Below is a small trained network, with its code and all its weights. Each question gives an input and a class and asks what happens when units are switched off, that is, made to give their printed mean instead of their output.

import numpy as np


def w(rows, s, z=0):
    codes = np.array(rows[::2]) - 128.0
    scale = np.full(codes.shape[1], s)
    scale[-1] = z or s
    return codes * scale


def norm(h):
    return h / np.sqrt((h * h).mean(-1, keepdims=True) + 1e-5)


def f(y):
    return y / 2 * (1 + np.tanh(0.7978845608 * (y + 0.044715 * y**3)))


def log_softmax(a):
    a = a - a.max(-1, keepdims=True)
    return a - np.log(np.exp(a).sum(-1, keepdims=True))


def net(x, mask):
    res = np.array(x, float).reshape(1, 3) / 4 @ E
    u = 0
    for l in range(2):
        y = f(norm(res) @ A[l][:, :-1].T + A[l][:, -1])
        res = res + np.where(mask[u : u + 12], y, B[l][:, -1]) @ B[l][:, :-1]
        u += 12
    return log_softmax(norm(res)[-1] @ U[:, :-1].T + U[:, -1])


A, B = {}, {}
E = w([
[2,37,107],'x0',
[112,176,79],'x1',
[168,130,49],'x2',
],0.0053)
A[0] = w([
[112,192,134,197],'0.n0',
[184,162,153,3],'0.n1',
[68,107,159,144],'0.n2',
[105,170,180,186],'0.n3',
[121,154,51,174],'0.n4',
[60,130,147,126],'0.n5',
[165,99,42,90],'0.n6',
[159,80,18,126],'0.n7',
[180,11,170,99],'0.n8',
[75,179,189,17],'0.n9',
[155,83,132,72],'0.n10',
[43,237,44,114],'0.n11',
],0.012,0.005)
B[0] = w([
[196,55,210,207],'0.n0',
[197,181,141,155],'0.n1',
[170,142,186,211],'0.n2',
[116,42,247,202],'0.n3',
[110,118,205,227],'0.n4',
[125,146,183,190],'0.n5',
[44,248,130,185],'0.n6',
[96,215,173,237],'0.n7',
[193,82,47,194],'0.n8',
[25,152,186,131],'0.n9',
[138,99,63,114],'0.n10',
[242,2,73,254],'0.n11',
],0.0055,0.0042)
A[1] = w([
[7,79,112,121],'1.n0',
[134,190,77,150],'1.n1',
[124,128,116,17],'1.n2',
[153,136,88,110],'1.n3',
[178,61,191,159],'1.n4',
[148,131,89,103],'1.n5',
[57,47,96,51],'1.n6',
[163,105,22,3],'1.n7',
[84,211,95,132],'1.n8',
[74,180,84,121],'1.n9',
[94,142,150,131],'1.n10',
[164,118,52,183],'1.n11',
],0.015,0.0047)
B[1] = w([
[254,236,183,179],'1.n0',
[54,59,228,149],'1.n1',
[198,96,157,114],'1.n2',
[137,41,139,132],'1.n3',
[63,124,50,250],'1.n4',
[149,23,133,129],'1.n5',
[255,92,104,162],'1.n6',
[159,71,96,139],'1.n7',
[61,109,198,149],'1.n8',
[116,71,239,143],'1.n9',
[96,148,102,134],'1.n10',
[19,29,138,157],'1.n11',
],0.006,0.011)
U = w([
[253,179,167,171],'0',
[71,111,251,153],'1',
[158,7,77,153],'2',
[68,132,82,171],'3',
[95,213,77,51],'4',
[71,225,67,7],'5',
[96,207,77,57],'6',
],0.014,0.013)

Each question gives the input, the list of numbers given to net, and the class t.
The units are the neurons (one row each of A and B). Each row of codes is followed by its name. A weight is (code - 128) times the scale printed after its matrix; where a second scale follows, it is the last column's (A, B and U).
mask holds one flag per neuron, layer by layer. A switched-off neuron (its flag False) gives its mean, the last column of its row in B, instead of its output. The means were averaged over made-up inputs and are rounded, as every weight is.
A unit's drop is (log p(t) with every unit on - log p(t) with that unit switched off) / (log p(t) with every unit on - log p(t) with every unit switched off).
The circuit of an input: a set's keep is (log p(t) with only the set's units on - log p(t) with every unit switched off) / (log p(t) with every unit on - log p(t) with every unit switched off). Starting from the 12 units with the biggest drops (on a tie, the unit counted first), units are removed one at a time, each time the one whose removal leaves the highest keep (on an exact tie, the one counted first), for as long as the keep stays at least 0.8.
circuit, biggest first: the units of the circuit, biggest drop first
unit that matters most: the unit with the biggest drop
k most important neurons: the k neurons with the biggest drops, biggest first
k most important neurons of layer l: the k neurons of layer l with the biggest drops, biggest first
drop of u: that unit's drop, to one decimal
input [-1,7,-5], class 2: circuit, biggest first	(0.n11)
input [-3,-6,-4], class 2: circuit, biggest first	(0.n8 1.n4)
input [-6,-6,8], class 1: 2 most important neurons	(1.n1 0.n11)
input [-3,-3,-3], class 3: 2 most important neurons	(1.n4 1.n0)
input [-5,8,2], class 2: circuit, biggest first	(0.n11 1.n11)
input [2,-2,0], class 3: 2 most important neurons	(0.n2 0.n11)
input [4,-2,-3], class 0: 4 most important neurons	(1.n0 0.n0 1.n11 0.n11)
input [6,-6,5], class 0: 2 most important neurons	(0.n11 1.n0)
input [2,2,2], class 3: 2 most important neurons of layer 0	(0.n11 0.n4)
input [6,-4,-4], class 0: 2 most important neurons	(1.n0 0.n11)
input [4,3,5], class 1: 3 most important neurons of layer 0	(0.n6 0.n7 0.n3)
input [7,-7,-6], class 0: 3 most important neurons	(1.n0 0.n11 1.n6)
input [-3,-2,-3], class 3: 4 most important neurons of layer 1	(1.n4 1.n0 1.n6 1.n1)
input [2,-5,-2], class 2: circuit, biggest first	(0.n8)
input [2,-1,-1], class 3: 2 most important neurons	(0.n2 0.n11)
input [-7,8,1], class 2: 2 most important neurons of layer 0	(0.n11 0.n7)
input [1,2,1], class 3: 2 most important neurons of layer 1	(1.n4 1.n6)
input [5,-3,-3], class 0: 3 most important neurons	(1.n0 0.n11 0.n0)
input [-7,6,8], class 1: 4 most important neurons of layer 1	(1.n1 1.n11 1.n0 1.n6)
input [1,4,4], class 1: unit that matters most	0.n3
input [2,1,-2], class 3: 2 most important neurons	(1.n4 0.n2)
input [-3,-6,6], class 1: 2 most important neurons	(0.n11 0.n6)
input [8,5,-1], class 0: drop of 1.n0	0.3
input [7,-2,0], class 0: drop of 1.n0	0.2
input [-4,7,2], class 2: drop of 0.n11	1.2
input [-2,-1,6], class 1: drop of 0.n0	0.0
input [-3,-8,5], class 2: most important neuron	(0.n8)
